Each row has a class, written after it.
[ -7  46   5  -4  21 -24  -9 -12  20  -9  11  22  -3   8 -36  14  24  27
 -21 -15  11 -16  31  35 -17  40  14  -8  10 -24 -15  41  -2  13 -39  25] : gido
[ 15  -9 -25 -15  15  27  -4  -4   2 -19   1  -6 -22  31 -46 -10  75  13
   1  -5  17 -12  20 -18  -3  -2   6 -20  -2   4  -1  -4  21   2 -41   1] : keb
[ 20 -23 -11  43  10 -12  -8  -7 -38  18  -3  22 -25 -16 -18   7 -81 -29
  14 -26 -14  -2 -40  11  21 -22  21  21  13 -13  -6   0  72  -5  16 -25] : rekor
[-16  -1  44  -4 -26  22  19  -9  -7   6 -24 -17 -11 -21   8 -58  15 -38
 -36 -10  -8   5 -23  43   2 -12  33  15  10  27  12  -8  44 -29  20 -26] : rur
[ 51 -37 -35  -9  43  -5   4  19  22   0   5 -45  21  15  30  17 -23 -67
 -31   2   0  -2  19   6  -6 -38 -39   0  -8 -18  34 -18 -49  45  80  -8] : Tib
[-24  -7  -7  22 -29 -39  27  22 -15   7  28  -7  -8  15   9  -6 -42  27
  28 -11   5   3 -30  58 -13   7  21   4 -19 -11  -6  29  -8   2  11   6] : gido
[ -8 -19 -38 -26  30  18  -6 -30  37 -40 -13 -22 -11  17 -10  -7   3 -28
  28 -12   9 -11  33  -9 -38 -15  18 -21 -10   2  -8   3  40 -31 -31  -6] : tifiz
[  8 -19 -16   3  12   7  -5 -10  -7   6  -6   4 -13  -7 -20  -5  21   4
  12  -4   4  14  15  15 -20 -17  -9   7   8 -16 -14  -1  16  -5   4   1] : Tib
[ 11  26  32   6  23 -12 -33   5   8   1  12  94  -5 -13  -9  14 -29   9
 -50 -10 -20  27   9   3   5  25 -15   4  39  17  -2   7  41  28  -1  18] : nedu
[ 13 -44 -11 -47  46  19  13 -15  24 -45 -27 -21 -30 -26  24   3 -15 -53
  34 -34  -9  -9  -4   0  -7 -50   4   1 -30  12  48  15   8 -40  39 -28] : rekor
[-49   9  -8   5   8  -7  30 -21   0 -18   9  -2 -13 -32  38 -47 -51 -15
  34 -11 -10 -11 -50   2 -15 -38   6  11  -4  15  39  15   3 -12  53 -22] : tifiz
[  4   7   1   8  20  13  -9  -9  31 -28   3  26  13   4 -22 -41   1 -20
 -26  -4 -19 -20  32   1  25  28  17   6   9 -23  12 -17  49  27   5  16] : Sav
[-15  18  69   4 -20  14   5 -54 -17 -15   2  11  -3 -35  -8 -50  16 -40
 -18  18 -11  31 -10  -2  -3   7   6  28  51  28  14   0  -2 -40   4 -46] : Vuduk
[-37  25 -11 -14  26  -1  18 -40 -16   4 -33  -4  -1 -10  38 -55 -32   1
  12 -22 -17  19 -46  20  -9  15 -18  -8  65  -1  19 -24  31  23  21 -42] : gido
[ 24   3  14   1  19   1   1 -14 -26  -7 -30 -14 -14 -24  -2 -11  56  47
  35  10   4  -3  21   4  12   8  -8  -9  -1  -2 -32   9  12  11 -22   3] : keb
[-23  -5   3  20 -12   5  -8  45 -37   7  23 -10  20  21  13 -33 -30 -58
  -4  11 -12  -5 -47  12  19 -13  35   2 -16  -6  23  -6   0   1   6  -7] : reko
[ 35  11   4 -19  42  -6 -20 -17 -11 -18  -7  35 -19   0 -17   9   8  29
  18 -33   2   5  11  21 -11  10  -8   3  21  -4 -21  16  47  28 -25 -10] : Vuduk
[ 13  11 -28  15  42 -23 -36 -21 -20  -6   7  20 -24  12   3   2 -22 -51
  14 -11  -2  -3 -19   3 -22   2  16 -39  10  12   3  14  21   6   5  20] : Tib
[ -3 -13  12 -38  19  12 -18  15   3   1   7 -30  -7   7  14 -13   1   2
  18  -5  -3  17 -10 -32  -9 -18  12  -2 -25  -1  26 -12 -12 -21   6  -1] : Sav
[  7   9  14  10 -62  -4  -9  18 -10 -19   1   9 -19 -14   4 -14   0  -1
  -5   7   9 -18 -36 -30  20 -29  -8  10  -9  18  17  14   0 -13  37 -10] : nedu
[ 40   2   8  11  13 -12 -20  -8  12  -3  12  38  -8   9 -24  26  -5  16
  -6 -18  -1  -2  23  -4  17  16  -1   7  11  11 -11  -8  34  34  12   9] : Tib
[ -1   9 -33  24  29 -29  19 -14  -1 -13   5   7 -24  -8  17   5 -49  20
  28 -33   6   3  -6  14   9   8  15  -9  10  -2 -20  33  12  19  -7   2] : gido
[-20  34   6  18  -6 -31 -30  -5 -33  11   4  -7  -3  -1   0  -6   6  -6
   4  27  25  -2 -25  14 -21  10  19 -15  12 -19 -20  36 -21 -22 -17   3] : nedu
[ 16  45 -55  -2  24 -19 -16  15   4 -21  -8  35 -18   1  -3  -5 -33   1
  -9  -3  18  -1  30  17   7  11  -4 -16  15 -12  -9  39  -1  46   2  33] : Vuduk
[-22  39  10 -36  52  16 -18  22  -5 -24  -4  45 -11   9 -16 -18  15  39
  13 -35  13   0  -1  15  26  15  16 -11   4  10  22   9  32  16 -41  16] : rekor
[-41   8  52   2 -33   8   2   4 -21 -13   8   8  14 -19  11 -49 -11 -33
   4  16   1   9 -36  28 -13   0  12  12  10  37  11  -6  44 -27   8 -25] : keb
[ 20 -28   8  -9  41  37   5 -10  32 -26 -20  38 -18 -15 -17 -30  30   1
   7 -34 -34  16  24 -11  15 -17   6  25  -7   3   7   2  30  -9   4   1] : vuri
[-26  12 -35   3  55  21  13 -52  34  -2  -8  30 -35 -30  19 -10  -5 -42
 -24 -35 -40 -71 -14 -38  11   4   8   0  -5 -13  31  26  24  -6  23   1] : Tib
[-40   8  29 -36  13   4  -4 -13  19   0  13  18  29  18  -1  -8 -20 -21
  15 -18 -14  -2 -31   4 -32   3   4   1   0 -19  52 -10  -2 -20  14  -1] : rekor
[ 22   7  -6  10   2 -60 -49  33 -13  14  16   0  21 -25  26  40 -53 -18
 -17  25  22 -20 -34  58   1  -1  29  24   5 -28  15  36 -16  12  40  18] : Sav
[-20  25  -5   0 -28  -4   6  -2 -13   0   9 -21  17  15 -14 -21  13   2
  36  17  17   3 -11  14 -19   6  18 -10   0  -8  -7  14  -5  -3  -4   1] : keb
[  9  26 -43   5   0 -21 -27 -24  19  25 -16  23 -21   5 -68  20  29  50
 -13  19  13 -39  39 -29   5  30  -2   5   5 -42 -28  13   6  -2 -16   0] : Tib
[-37  52 -36  -9  20 -33  -1   6   3   2  20  10 -15  11   7 -13 -46  19
 -16  -5  40  19 -19  40  10  26  31  14  37  -2  16  24 -21  42  35 -39] : reko
[ 15  -8 -24  -6  59   3 -24   8  37 -33  10  71 -14  20 -75 -21  14  28
   1 -11 -16   1  59 -26  13  -1  26   0  -5 -27  34   1  22   8 -36  36] : tifiz
[-10  19  27  15 -30   4   3  22  -5   4  59   2  40   8  29  -3  -7 -18
 -44  16 -28 -21 -27  35  28  25  -3  22   1   5  26  -6  -9  41  47   5] : Sav
[-16 -25  23  -4 -29 -20  -5  23 -42 -44  -2  -2 -60 -23  31  -6  15 -28
   2  10  20 -25 -35  62  22  -4  41   5  -6  35  39  23   6 -25  33 -10] : nedu
[-38  -4  13 -18  -3  27  33   4  11 -21  -2  35  18   6  27  -7  -8 -29
 -25  -7 -20 -24  14 -28  16  23 -30 -18  -1  37  10 -20  15  13 -35  30] : Vuduk
[ 30  -8  -6  -9 -41  17 -19  42 -28 -49  -7 -15 -28  -7  37   0 -26  21
  52   4  32  22   7 -82  17 -51 -58 -20 -25  52 -21 -27  10   5   7   9] : Vuduk
[ 43  14  21  23 -24 -26 -42   2 -11   9  23  33  -5 -22  21  38 -47   1
  -1  -2  -4   5 -39  -9   1  -8   5  16  17  17   2  26  21  11  36   5] : keb
[ -5   9 -21   0  21  13 -16  -7 -20 -23 -10  33 -11 -20   5  19 -10 -17
  11 -16  -7  12   7  -4   6 -17 -13 -20   3  29  -6   3  34  10 -15   9] : Reri
[  12   51  -41   39   -7  -29   27  -49  -40   62   -3 -114   24   11
  -64   27   57  -51    6   40   34  -51   -4   14    4  -15   57  -12
    4  -74   -3    2  -89   16   40    2] : rur
[ -8 -33  12   4  18  18 -18 -21 -50 -17 -38  14 -80 -43   8  16  23 -23
   0 -13   5  11   0  -1  16 -21  24 -20   1  67  -9 -11  56 -38 -38   8] : Reri
[ 21 -11  -4 -22   3   2 -12 -13  -5 -16 -21 -15 -35 -21  20  18   7  -4
   2   3  -1   7   8   1 -12 -12 -22  -1   3   9 -17  14  15 -17  22 -37] : nedu
[  8  44 -15   7   0  -4 -46  57  11   6  52  31  26  33 -15   8 -34  18
 -40  24   6  -8  -9 -12  40  -3   5  13   7  14  37 -27  -2  50  33  11] : tifiz
[ 10  -6  -8  -1  -3  11 -35   3  -1 -20 -14  10 -22 -10  -4  -7 -27 -70
 -27   0 -16   7  12 -10 -16 -34  -8 -11 -10   0  31 -16  22  -2  38  13] : Reri
[-31  -3 -24   1  46  -7 -32  -2 -34  -3   5   8 -58 -35  -6  10 -12 -14
 -10 -17  29  15 -11  39 -52 -47   3   9   3 -26  16  18  12 -11  16  -4] : Reri
[ -1 -21 -34 -22  17   5   1 -14   3 -10 -11 -28  -7   6 -19  -7  31 -12
   6   3  12 -30  -1  -7   1 -12   3  -3   6 -22  32 -38  11  14  27  -3] : Sav
[-38  12  -3   2 -20  -9 -24   5 -72  17  11 -24  -6   6  -1  11   7  -4
   7  38  40  43 -19  44 -15   8  19 -15  51  22  -8 -41   9 -12  -7 -18] : rur
[ -8  33   5  17 -23  -9 -35  -6  -6  31   3  27  -8  -6  -4 -29 -11 -21
 -47  17 -26  -7 -42   8  -5   7  18  17  23 -30  26   7   2   6  46  -1] : reko
[ 29 -34 -10 -17   8  23 -22 -39  39  -6 -29  46 -17 -11  11 -17   2 -11
 -57 -24 -45  13  -9  -2 -15 -14 -30  21  27   5  25  -2  44 -11  23 -39] : Reri
[ 84 -21  67 -28 -18  30 -84  21   9  16   1 -41  -7   9 -11  31 -43 -49
 -31  -1 -27  18  -8 -27  33 -34  56  59  14   6  48 -57  55 -20  56 -53] : tifiz
[-31  29 -20  16 -21  20  15   9   4 -23  24 -17  39   2  23   7  52   5
  32  22  -7 -59 -10  47  50  29  30  17 -21  -8  -6  17 -25  18  23  12] : vuri
[-21   4  57   2 -44 -12   5 -11 -52   8  11 -24 -26 -25  28  10 -19 -21
  38 -26   9   9 -53  46 -23 -16  32  22   6  17   9  21  10 -19  32 -10] : Tib
[-11 -18 -22 -11  39  22  -2  25 -25 -15   8 -27   6  11  19 -17 -15 -57
   7  11  -5  27  -4 -36  18 -27   0 -16  -7  15  21 -17 -26  -4  -6 -32] : reko
[-15  23   8  -1  19  -5 -15 -11   2  -9  12  44  -2  -4  -2   0 -19   7
  -8   5   3  -5   6 -35   0  18 -17  -5  15  11  -1  -7  10   7 -18  10] : Vuduk
[-48  19  14  15 -18  19  24  -3  14  -5  44   9   5  10   6 -37  23  23
 -10  12 -31 -19   0  68  22  33  47  29  -2  -9  22  13   1   9  20   9] : tifiz
[-32 -19 -17  -1   7  -6  44 -11 -33  13  17 -66 -43  50 -32  26 -44 -62
  47 -53  49   3 -31  12  -9 -22  83 -26 -21  17  12   2   2 -21 -22   0] : rekor
[ 18  -2  14  26  18   3 -14   6   6 -12 -12  54 -37   1 -30 -30   4  -3
 -33 -26  16  26   8   5  20  -3  20   3  21  48 -13 -16  51  20  -3  31] : vuri
[ 17 -24 -12 -14  19   6  21 -23  41 -12  -4 -26  19  -7   6  15  -2 -24
  13 -22   4   9   3   7 -29 -35 -13   0   0   7  -1  -6   3  -8  24  -9] : gido
[-19   3   1   2 -12  -8  25 -14  -6  32   3 -25   4   9   1   2  -2  -6
   0  -6  10 -11 -19  27   3   8  19  12   8   1   1   0  -9   8  22 -12] : Tib
[-23 -30 -36   7  20  11  21  10  -8 -26  -2  -5 -34 -10 -16 -14  27 -10
  18   9  10 -23  24 -54  25 -32  16 -22 -38  -5  35 -16 -26 -26  -2  27] : rur
[-16  15 -24 -29  -2  15  29  -2  -3  -2 -13 -42  -5 -19  15   2  16   7
  34 -16  23 -15 -20  20  -1 -23  18  13  -2  -2   8  34  -6   1  16 -23] : keb
[-13  17  13  21  32  -4  -7  25 -24 -28  19  54   2  -9  -5 -12 -21  -5
   0  -4   8  14   9  -3   7 -11 -34 -27  -4  22  -1  -1  13  20 -19  45] : rekor
[-17  -7 -11  12  29 -13   4   1 -10 -13  -6  14 -40   2 -17 -17  12   0
   4 -13  41   4  -2  -9   2 -16  26 -22  -1  19   5 -18   7  19  -5  31] : reko
[-47   2  67 -23 -22  20 -11   2   4 -38  -1  29  -4 -21  23 -56 -17  28
  13  11 -35   1   8 -26   1  16 -15  19 -10  24  17 -16  46 -43 -16 -31] : tifiz
[ -4  15  30 -16  36  -4 -24   6  11 -28   8  55  17 -14  17  -6 -27  25
  32 -20 -12  20  -1  31  -6   8  -7   4   1  -5  11  13  30   5   6  14] : rekor
[-61 111 -65  -4   6  14  28  -4  22   6   7 -21  -7  14  -5 -55 -12  41
 -23 -10   8 -15  36  10  -4  24   4  -1  15 -64  -5  63 -44  52   0  18] : tifiz
[-20  11 -13 -25  26  -6 -19 -21  -9  -6   4 -23 -29 -26  17  -2  -4 -32
 -15   4  -7 -25 -18  21 -22   0  10   9   6 -23  32  16   3 -13  39 -25] : Sav
[ 86 -21   9  27  41 -35 -94   6  27   6 -24  50   1   1 -31  37 -18 -10
 -14 -13  21   6   7  18 -25 -17  22  11  17 -21 -31 -16  67  18  12  52] : vuri
[ -2   6   1 -12  30 -12  10 -19  -1  -3   2  47 -26  -7  -3   0 -22  27
   5 -25  -8   1  -6  15   5  16  -3  10  20  11   8   0  31  29  12  -9] : Vuduk
[-12   9  -7  18 -11  16   3 -41  10 -14  -3  27 -14 -31 -30 -40  85   9
 -55  32 -15 -44   8 -23  14  13 -26   2  15   1   4   0   8 -11  -4   9] : Sav
[  3 -26  21  -1   3  26 -29 -20 -10 -32 -19  16 -32 -18 -13 -10  29 -37
  -8 -11 -10   7  14  14  -6 -18  20   1   1   9  15 -15  47 -25  -9   7] : Reri
[ -7  -8 -15 -19  35  31  -3  -5 -10 -13  21 -10 -32  40 -55 -18   1   7
  29 -23  32  63  42 -18 -11 -11  26   7  32 -21  11 -44  11  16 -16  -8] : Vuduk
[-32  43   3  36  12 -18 -17  -5 -39  16  28  24   8 -28   7 -26  10   6
 -14  26 -10 -26 -41  19 -11   9 -18 -12   1   1 -19  11  19  14   6  23] : Sav
[-23   9   8  18 -14   2   9  16 -35   9  28 -25  13 -12  26   5 -29 -18
  21  -7  24  37 -34  28 -20 -34   8  12   1  12 -31  20  -6   2   4 -14] : reko
[  9 -17  -9 -12   9  31 -23  17  -9   2 -20 -11   4  13 -13 -14  12 -50
   9   9  -5  51  11 -18 -10 -28  10 -13  -2  30 -16 -10   3 -38 -27   8] : vuri
[-40  34 -11 -34  47 -15 -24  -2  12 -26  -5  38 -17  34 -52 -12  17  23
  18 -28  31 -18  17  -5 -18  32  28  -8   9 -27  23  -3  13  17 -32  14] : vuri
[ -1  -6 -42 -42  23   0  -6 -14  -7 -11 -21  15 -51 -26 -33  12  21  13
   4  -7  -4 -11   8 -26   4 -11   3   0   0   6  19  27  14 -29 -15 -22] : Sav
